Below are the code and all the weights of a small trained network. Each question names an input and a target symbol and asks about switching units off, where a switched-off unit gives its printed mean instead of its output.

import numpy as np


def w(rows, s, z=0):
    codes = np.array(rows[::2]) - 128.0
    scale = np.full(codes.shape[1], s)
    scale[-1] = z or s
    return codes * scale


def f(y):
    return np.maximum(y, 0)


def softmax(a):
    e = np.exp(a - a.max(-1, keepdims=True))
    return e / e.sum(-1, keepdims=True)


def log_softmax(a):
    a = a - a.max(-1, keepdims=True)
    return a - np.log(np.exp(a).sum(-1, keepdims=True))


def net(x, mask):
    ids = ['αβγδεζηθμξπστφψω'.index(c) for c in x.split()]
    T = len(ids)
    res = E[ids] + P[:T]
    u = 0
    for l in range(3):
        q, k, v = (res @ M[l].T for M in (Q, K, V))
        z = softmax(np.where(np.tri(T) > 0, q @ k.T / 2**0.5, -1e9)) @ v
        res = res + np.where(mask[u], z, O[l][:, -1]) @ O[l][:, :-1]
        u += 1
        y = f(res @ A[l][:, :-1].T + A[l][:, -1])
        res = res + np.where(mask[u : u + 4], y, B[l][:, -1]) @ B[l][:, :-1]
        u += 4
    return log_softmax(res[-1] @ U[:, :-1].T + U[:, -1])


Q, K, V, O, A, B = {}, {}, {}, {}, {}, {}
E = w([
[54,87,176,16,54,2,107,101],'α',
[167,181,93,243,155,170,153,181],'β',
[172,183,95,238,147,178,155,190],'γ',
[180,125,108,101,43,165,144,196],'δ',
[102,212,103,111,168,115,63,134],'ε',
[163,90,75,186,111,93,68,144],'ζ',
[84,189,169,176,131,98,178,62],'η',
[109,90,209,173,206,97,144,186],'θ',
[119,160,101,84,149,100,169,230],'μ',
[187,223,78,251,111,103,197,180],'ξ',
[161,192,99,237,143,168,156,182],'π',
[166,202,85,239,138,186,152,160],'σ',
[187,229,72,239,70,190,155,128],'τ',
[154,74,169,172,82,140,180,125],'φ',
[71,116,142,178,112,229,49,164],'ψ',
[66,167,146,97,100,196,210,163],'ω',
],0.01)
P = w([
[228,197,88,185,194,205,213,168],'0',
[199,189,106,179,171,184,181,172],'1',
[173,178,105,173,146,158,183,170],'2',
[146,178,118,170,121,137,166,167],'3',
[135,165,129,161,106,108,159,169],'4',
[100,167,142,162,81,88,139,171],'5',
[83,159,139,150,61,71,134,169],'6',
[65,155,146,144,37,41,133,160],'7',
[30,134,150,140,25,35,126,166],'8',
[15,137,153,124,1,7,122,157],'9',
],0.0058)
Q[0] = w([
[102,207,108,201,62,82,211,213],'0.h1',
[137,64,188,3,190,146,148,33],'0.h1',
],0.013)
K[0] = w([
[12,64,195,1,44,17,119,94],'0.h1',
[239,223,112,223,199,199,237,151],'0.h1',
],0.0068)
V[0] = w([
[61,121,217,120,125,207,212,126],'0.h1',
[115,65,146,158,176,241,2,125],'0.h1',
],0.0075)
O[0] = w([
[91,154,255,129,104,167,174,140,140],'0.h1',
[10,97,103,177,115,146,108,157,2],'0.h1',
],0.01,0.0059)
A[0] = w([
[187,216,216,239,85,112,235,114,127],'0.n1',
[69,215,139,26,145,226,126,227,175],'0.n2',
[117,192,253,52,234,86,3,90,252],'0.n3',
[175,148,234,100,12,86,222,198,150],'0.n4',
],0.0032,0.0035)
B[0] = w([
[192,152,187,199,152,197,113,118,254],'0.n1',
[120,210,101,76,138,130,175,175,159],'0.n2',
[76,217,153,131,110,42,255,121,165],'0.n3',
[186,122,251,113,120,168,127,149,233],'0.n4',
],0.0054,0.0071)
Q[1] = w([
[67,109,112,124,212,122,108,66],'1.h1',
[67,1,83,70,170,143,50,66],'1.h1',
],0.0088)
K[1] = w([
[132,200,102,173,200,145,161,132],'1.h1',
[212,178,39,255,225,253,148,162],'1.h1',
],0.0067)
V[1] = w([
[116,89,158,208,255,72,168,161],'1.h1',
[104,229,84,116,103,210,109,103],'1.h1',
],0.0065)
O[1] = w([
[150,97,154,216,235,93,111,154,248],'1.h1',
[125,253,84,120,64,247,41,116,186],'1.h1',
],0.0067,0.0011)
A[1] = w([
[176,170,16,84,141,111,147,157,253],'1.n1',
[113,168,139,103,201,131,133,124,203],'1.n2',
[193,105,125,165,156,118,109,107,134],'1.n3',
[134,175,1,175,70,70,44,129,217],'1.n4',
],0.0051,0.0027)
B[1] = w([
[155,143,59,97,150,134,229,151,255],'1.n1',
[136,153,140,130,148,96,189,133,192],'1.n2',
[182,117,116,138,172,133,91,110,210],'1.n3',
[92,136,40,160,119,117,253,78,209],'1.n4',
],0.0065,0.0049)
Q[2] = w([
[13,8,79,89,126,155,18,97],'2.h1',
[121,112,59,113,149,89,121,124],'2.h1',
],0.012)
K[2] = w([
[192,164,101,218,189,246,130,154],'2.h1',
[168,134,2,157,185,122,158,150],'2.h1',
],0.0076)
V[2] = w([
[190,39,118,116,69,191,110,195],'2.h1',
[129,114,147,221,86,137,118,2],'2.h1',
],0.0084)
O[2] = w([
[195,57,137,116,70,140,221,214,10],'2.h1',
[118,97,173,211,116,159,201,2,3],'2.h1',
],0.0092,0.0042)
A[2] = w([
[116,111,194,169,81,156,141,189,131],'2.n1',
[101,124,61,98,77,126,204,241,181],'2.n2',
[56,114,128,253,30,173,254,55,252],'2.n3',
[148,65,130,65,67,193,152,166,130],'2.n4',
],0.0064,0.0024)
B[2] = w([
[26,144,141,150,129,151,190,170,166],'2.n1',
[157,78,164,221,63,105,66,50,231],'2.n2',
[115,2,115,26,135,168,48,148,246],'2.n3',
[126,188,85,211,126,88,133,73,157],'2.n4',
],0.0072,0.011)
U = w([
[124,131,134,92,128,100,157,115,149],'α',
[111,123,117,134,141,129,143,142,96],'β',
[116,128,122,139,141,131,130,141,46],'γ',
[129,130,139,203,49,107,140,107,42],'δ',
[57,198,69,153,132,111,118,110,129],'ε',
[124,50,54,145,149,75,124,99,251],'ζ',
[154,130,191,142,140,144,56,34,174],'η',
[75,112,162,236,194,52,140,160,83],'θ',
[168,135,143,74,126,92,39,201,209],'μ',
[202,154,112,75,171,121,255,85,21],'ξ',
[122,128,127,126,140,131,136,135,107],'π',
[118,129,116,120,138,151,137,134,33],'σ',
[156,131,107,44,96,186,131,112,33],'τ',
[139,43,180,107,140,145,193,182,199],'φ',
[44,115,130,153,96,144,49,172,216],'ψ',
[89,202,167,109,88,182,171,160,53],'ω',
],0.0064,0.0025)

Each question gives the input, a string of symbols that net reads in full, and the target symbol t.
The units are the heads (2 rows each of Q, K, V and O) and the neurons (one row each of A and B). Each row of codes is followed by its name. A weight is (code - 128) times the scale printed after its matrix; where a second scale follows, it is the last column's (O, A, B and U).
mask holds one flag per unit, layer by layer, with each layer's heads first. A switched-off unit (its flag False) gives its mean, the last column of its rows in O or B, instead of its output. The means were averaged over made-up inputs and are rounded, as every weight is.
A unit's drop is (log p(t) with every unit on - log p(t) with that unit switched off) / (log p(t) with every unit on - log p(t) with every unit switched off).
unit that matters most: the unit with the biggest drop
k most important neurons: the k neurons with the biggest drops, biggest first
top k neurons in layer l: the k neurons of layer l with the biggest drops, biggest first
drop of u: that unit's drop, to one decimal
input η η σ, target η: unit that matters most : 2.h1
input ε η ε δ η ζ δ, target δ: 2 most important neurons : (0.n1 2.n2)
input η ξ γ η β δ μ τ, target μ: top 3 neurons in layer 0 : (0.n3 0.n1 0.n2)
input ξ ξ ξ μ θ μ, target μ: top 2 neurons in layer 0 : (0.n1 0.n2)
input ω φ τ ξ μ ξ θ ζ ξ ξ, target ζ: 2 most important neurons : (1.n4 2.n3)
input μ μ ζ ζ β, target ζ: 3 most important neurons : (1.n4 0.n4 2.n3)
input ξ ξ η ψ ξ ξ ζ τ, target ζ: 2 most important neurons : (1.n4 2.n3)
input ξ φ φ ξ φ φ φ μ φ β, target φ: 2 most important neurons : (1.n1 0.n2)
input η μ μ ξ η μ ε, target ε: top 3 neurons in layer 0 : (0.n4 0.n3 0.n1)
input γ ξ φ δ φ ξ ξ, target φ: 2 most important neurons : (2.n3 1.n1)
input ξ ξ ξ, target ξ: top 2 neurons in layer 1 : (1.n1 1.n3)
input γ β γ ξ π ξ, target ξ: top 2 neurons in layer 2 : (2.n2 2.n3)
input ω μ ξ ε θ, target θ: 2 most important neurons : (2.n3 0.n3)
input φ φ ξ τ, target φ: unit that matters most : 2.h1
input ξ η τ ξ ξ ζ β, target ζ: 3 most important neurons : (1.n4 2.n3 0.n4)
input ξ ξ β μ φ σ, target φ: drop of 0.n1 : 0.0
input ψ σ ξ μ ξ ξ ξ δ φ, target φ: drop of 1.h1 : 0.0
input μ ξ ξ μ ξ ψ ξ ξ ξ, target ψ: drop of 0.h1 : 1.0
input τ ω μ δ φ, target φ: drop of 2.n1 : 0.1
input π θ γ γ, target θ: unit that matters most : 1.h1
input μ β ζ ω, target ω: top 2 neurons in layer 2 : (2.n3 2.n1)
